Below are the code and all the weights of a small trained network. Each question names an input and a class and asks about switching units off, where a switched-off unit gives its printed mean instead of its output.

import numpy as np


def w(rows, s, z=0):
    codes = np.array(rows[::2]) - 128.0
    scale = np.full(codes.shape[1], s)
    scale[-1] = z or s
    return codes * scale


def f(y):
    return y / 2 * (1 + np.tanh(0.7978845608 * (y + 0.044715 * y**3)))


def log_softmax(a):
    a = a - a.max(-1, keepdims=True)
    return a - np.log(np.exp(a).sum(-1, keepdims=True))


def net(x, mask):
    res = np.array(x, float).reshape(1, 6) / 4 @ E
    y = f(res @ A[0][:, :-1].T + A[0][:, -1])
    res = res + np.where(mask, y, B[0][:, -1]) @ B[0][:, :-1]
    return log_softmax(res[-1] @ U[:, :-1].T + U[:, -1])


A, B = {}, {}
E = w([
[149,179,162,147],'x0',
[177,84,5,90],'x1',
[2,168,101,77],'x2',
[95,142,121,188],'x3',
[179,165,53,218],'x4',
[70,66,115,148],'x5',
],0.008)
A[0] = w([
[68,68,141,92,59],'n0',
[71,86,100,91,111],'n1',
[114,167,151,148,19],'n2',
[180,88,159,129,78],'n3',
[109,158,96,111,43],'n4',
[123,50,182,143,44],'n5',
[80,74,45,93,175],'n6',
[161,185,115,148,3],'n7',
[212,110,141,189,135],'n8',
[107,84,67,91,211],'n9',
[154,163,139,125,23],'n10',
[81,163,99,77,141],'n11',
[96,105,112,125,37],'n12',
[141,185,107,141,55],'n13',
[130,124,169,111,57],'n14',
[109,175,115,116,51],'n15',
[171,165,98,169,84],'n16',
[84,145,165,179,223],'n17',
[176,137,91,82,176],'n18',
[161,154,77,195,232],'n19',
[105,108,105,68,246],'n20',
[154,166,100,166,138],'n21',
[137,153,143,47,218],'n22',
[210,71,120,144,204],'n23',
[67,133,96,146,193],'n24',
[157,145,164,131,43],'n25',
[134,120,87,142,64],'n26',
[86,138,143,185,159],'n27',
[195,166,129,6,150],'n28',
],0.013,0.0044)
B[0] = w([
[54,90,19,96,178],'n0',
[89,109,89,51,194],'n1',
[120,139,195,126,137],'n2',
[214,117,209,188,157],'n3',
[183,140,226,128,137],'n4',
[160,113,127,213,149],'n5',
[96,145,92,51,255],'n6',
[54,79,69,125,148],'n7',
[219,161,81,156,220],'n8',
[115,151,74,48,236],'n9',
[79,106,157,103,126],'n10',
[175,150,153,131,196],'n11',
[47,73,126,88,132],'n12',
[60,104,107,178,147],'n13',
[185,128,101,110,132],'n14',
[139,157,138,233,136],'n15',
[126,163,3,159,184],'n16',
[120,183,153,84,207],'n17',
[163,114,164,110,198],'n18',
[104,187,13,77,252],'n19',
[98,178,98,57,220],'n20',
[77,167,35,105,185],'n21',
[183,172,160,46,196],'n22',
[217,155,175,128,233],'n23',
[118,108,205,58,203],'n24',
[125,64,127,93,135],'n25',
[163,98,135,83,149],'n26',
[118,183,189,107,180],'n27',
[195,156,199,21,213],'n28',
],0.007,0.0084)
U = w([
[191,142,190,227,202],'0',
[216,58,254,207,74],'1',
[236,201,93,68,191],'2',
[167,199,231,54,142],'3',
[78,88,101,10,192],'4',
[59,190,55,207,126],'5',
[104,65,119,163,1],'6',
[159,90,76,164,7],'7',
],0.0083,0.0073)

Each question gives the input, the list of numbers given to net, and the class t.
The units are the neurons (one row each of A and B). Each row of codes is followed by its name. A weight is (code - 128) times the scale printed after its matrix; where a second scale follows, it is the last column's (A, B and U).
mask holds one flag per neuron, in row order. A switched-off neuron (its flag False) gives its mean, the last column of its row in B, instead of its output. The means were averaged over made-up inputs and are rounded, as every weight is.
A unit's drop is (log p(t) with every unit on - log p(t) with that unit switched off) / (log p(t) with every unit on - log p(t) with every unit switched off).
The circuit of an input: a set's keep is (log p(t) with only the set's units on - log p(t) with every unit switched off) / (log p(t) with every unit on - log p(t) with every unit switched off). Starting from the 12 units with the biggest drops (on a tie, the unit counted first), units are removed one at a time, each time the one whose removal leaves the highest keep (on an exact tie, the one counted first), for as long as the keep stays at least 0.8.
circuit, biggest first: the units of the circuit, biggest drop first
top k neurons: the k neurons with the biggest drops, biggest first
drop when u is switched off: that unit's drop, to one decimal
input [6,2,-1,-6,8,6], class 5: circuit, biggest first	[n28, n22, n16]
input [8,8,-4,-7,-5,-7], class 3: top 2 neurons	[n28, n19]
input [0,3,5,-8,-6,-7], class 3: circuit, biggest first	[n28]
input [0,4,4,0,3,-2], class 4: circuit, biggest first	[n8, n23]
input [-1,3,0,-4,-1,-6], class 3: circuit, biggest first	[n28, n19, n8]
input [-4,8,-8,-5,-7,-6], class 3: circuit, biggest first	[n28, n19]
input [8,7,-3,-7,-4,-8], class 3: circuit, biggest first	[n28, n19]
input [-7,-3,3,7,1,-7], class 3: top 2 neurons	[n0, n16]
input [2,3,-3,3,-8,-1], class 3: circuit, biggest first	[n19, n16]
input [-8,-7,-8,-3,5,-1], class 0: drop when n9 is switched off	0.2
input [-1,-3,8,5,7,-8], class 5: drop when n28 is switched off	0.0
input [-5,-4,-7,-1,1,-3], class 0: drop when n20 is switched off	0.1
